Here is a tiny trained network, its code and every weight. The questions are about switching its units off for an input and a target symbol, where a switched-off unit gives its printed mean instead of its output.

import numpy as np


def w(rows, s, z=0):
    codes = np.array(rows[::2]) - 128.0
    scale = np.full(codes.shape[1], s)
    scale[-1] = z or s
    return codes * scale


def f(y):
    return np.maximum(y, 0)


def softmax(a):
    e = np.exp(a - a.max(-1, keepdims=True))
    return e / e.sum(-1, keepdims=True)


def log_softmax(a):
    a = a - a.max(-1, keepdims=True)
    return a - np.log(np.exp(a).sum(-1, keepdims=True))


def net(x, mask):
    ids = ['αβγδεθμξπστφψω'.index(c) for c in x.split()]
    T = len(ids)
    res = E[ids] + P[:T]
    r = res
    for j in range(2):
        rows = slice(2 * j, 2 * j + 2)
        q, k, v = (r @ M[0][rows].T for M in (Q, K, V))
        z = softmax(np.where(np.tri(T) > 0, q @ k.T / 2**0.5, -1e9)) @ v
        o = O[0][rows]
        res = res + np.where(mask[j], z, o[:, -1]) @ o[:, :-1]
    y = f(res @ A[0][:, :-1].T + A[0][:, -1])
    res = res + np.where(mask[2:6], y, B[0][:, -1]) @ B[0][:, :-1]
    return log_softmax(res[-1] @ U[:, :-1].T + U[:, -1])


Q, K, V, O, A, B = {}, {}, {}, {}, {}, {}
E = w([
[117,208,161],'α',
[138,146,191],'β',
[129,179,130],'γ',
[126,136,163],'δ',
[79,96,152],'ε',
[247,186,160],'θ',
[127,183,149],'μ',
[137,138,193],'ξ',
[134,138,180],'π',
[62,112,158],'σ',
[156,117,168],'τ',
[116,41,182],'φ',
[37,211,103],'ψ',
[174,66,28],'ω',
],0.015)
P = w([
[93,206,243],'0',
[97,133,225],'1',
[98,100,165],'2',
[132,71,201],'3',
[96,166,136],'4',
[221,203,181],'5',
[174,156,187],'6',
[180,250,202],'7',
[76,55,135],'8',
],0.0023)
Q[0] = w([
[207,109,7],'h1',
[124,99,66],'h1',
[120,73,113],'h2',
[50,107,165],'h2',
],0.011)
K[0] = w([
[2,74,199],'h1',
[157,157,222],'h1',
[191,216,91],'h2',
[121,115,54],'h2',
],0.0082)
V[0] = w([
[137,125,33],'h1',
[9,119,98],'h1',
[68,16,178],'h2',
[193,28,94],'h2',
],0.012)
O[0] = w([
[114,98,15,172],'h1',
[2,96,99,62],'h1',
[105,21,191,193],'h2',
[213,50,125,253],'h2',
],0.0097,0.0034)
A[0] = w([
[82,226,190,112],'n1',
[181,2,137,204],'n2',
[132,139,42,104],'n3',
[165,114,96,255],'n4',
],0.0091,0.0064)
B[0] = w([
[188,2,8,149],'n1',
[97,207,151,254],'n2',
[145,113,227,148],'n3',
[59,164,96,207],'n4',
],0.0096,0.015)
U = w([
[156,117,110,82],'α',
[178,99,154,145],'β',
[154,121,128,87],'γ',
[156,113,151,5],'δ',
[121,103,157,16],'ε',
[214,166,162,90],'θ',
[159,122,126,12],'μ',
[175,106,159,87],'ξ',
[165,109,147,52],'π',
[122,82,150,149],'σ',
[169,133,163,48],'τ',
[141,130,198,163],'φ',
[113,115,103,1],'ψ',
[82,245,105,254],'ω',
],0.012,0.005)

Each question gives the input, a string of symbols that net reads in full, and the target symbol t.
The units are the heads (2 rows each of Q, K, V and O) and the neurons (one row each of A and B). Each row of codes is followed by its name. A weight is (code - 128) times the scale printed after its matrix; where a second scale follows, it is the last column's (O, A, B and U).
mask holds one flag per unit, heads first, then neurons. A switched-off unit (its flag False) gives its mean, the last column of its rows in O or B, instead of its output. The means were averaged over made-up inputs and are rounded, as every weight is.
A unit's drop is (log p(t) with every unit on - log p(t) with that unit switched off) / (log p(t) with every unit on - log p(t) with every unit switched off).
The circuit of an input: a set's keep is (log p(t) with only the set's units on - log p(t) with every unit switched off) / (log p(t) with every unit on - log p(t) with every unit switched off). Starting from all 6 units, units are removed one at a time, each time the one whose removal leaves the highest keep (on an exact tie, the one counted first), for as long as the keep stays at least 0.8.
units of the circuit, in order: the units of the circuit, biggest drop first
unit that matters most: the unit with the biggest drop
k most important neurons: the k neurons with the biggest drops, biggest first
which heads matter: for each layer, one digit per head in row order, 1 if its drop is at least 0.15 and else 0, layers parted by /
drop when u is switched off: that unit's drop, to one decimal
input σ γ θ ξ, target θ: which heads matter -> 10
input θ σ σ φ, target θ: which heads matter -> 10
input ξ σ α β ω ω φ ω φ, target ω: units of the circuit, in order -> [n2; h1; n1]
input φ τ σ, target φ: units of the circuit, in order -> [h2; h1]
input θ ω φ β φ, target ω: 2 most important neurons -> [n2; n1]
input θ φ τ ε φ θ, target φ: unit that matters most -> h2
input τ σ φ, target φ: units of the circuit, in order -> [h1; h2; n2]
input π θ τ β, target θ: which heads matter -> 10
input ω ω φ ω, target ω: units of the circuit, in order -> [n2; n4]
input σ ψ σ σ, target σ: 3 most important neurons -> [n1; n2; n4]
input π α ω ω, target ω: 2 most important neurons -> [n1; n3]
input τ θ φ, target θ: drop when h2 is switched off -> 0.1
input β ψ π σ σ ε σ, target σ: drop when h1 is switched off -> 0.2
input ξ π φ β φ φ, target φ: drop when h2 is switched off -> 0.3
input ε ε ψ, target ψ: drop when n4 is switched off -> 0.0
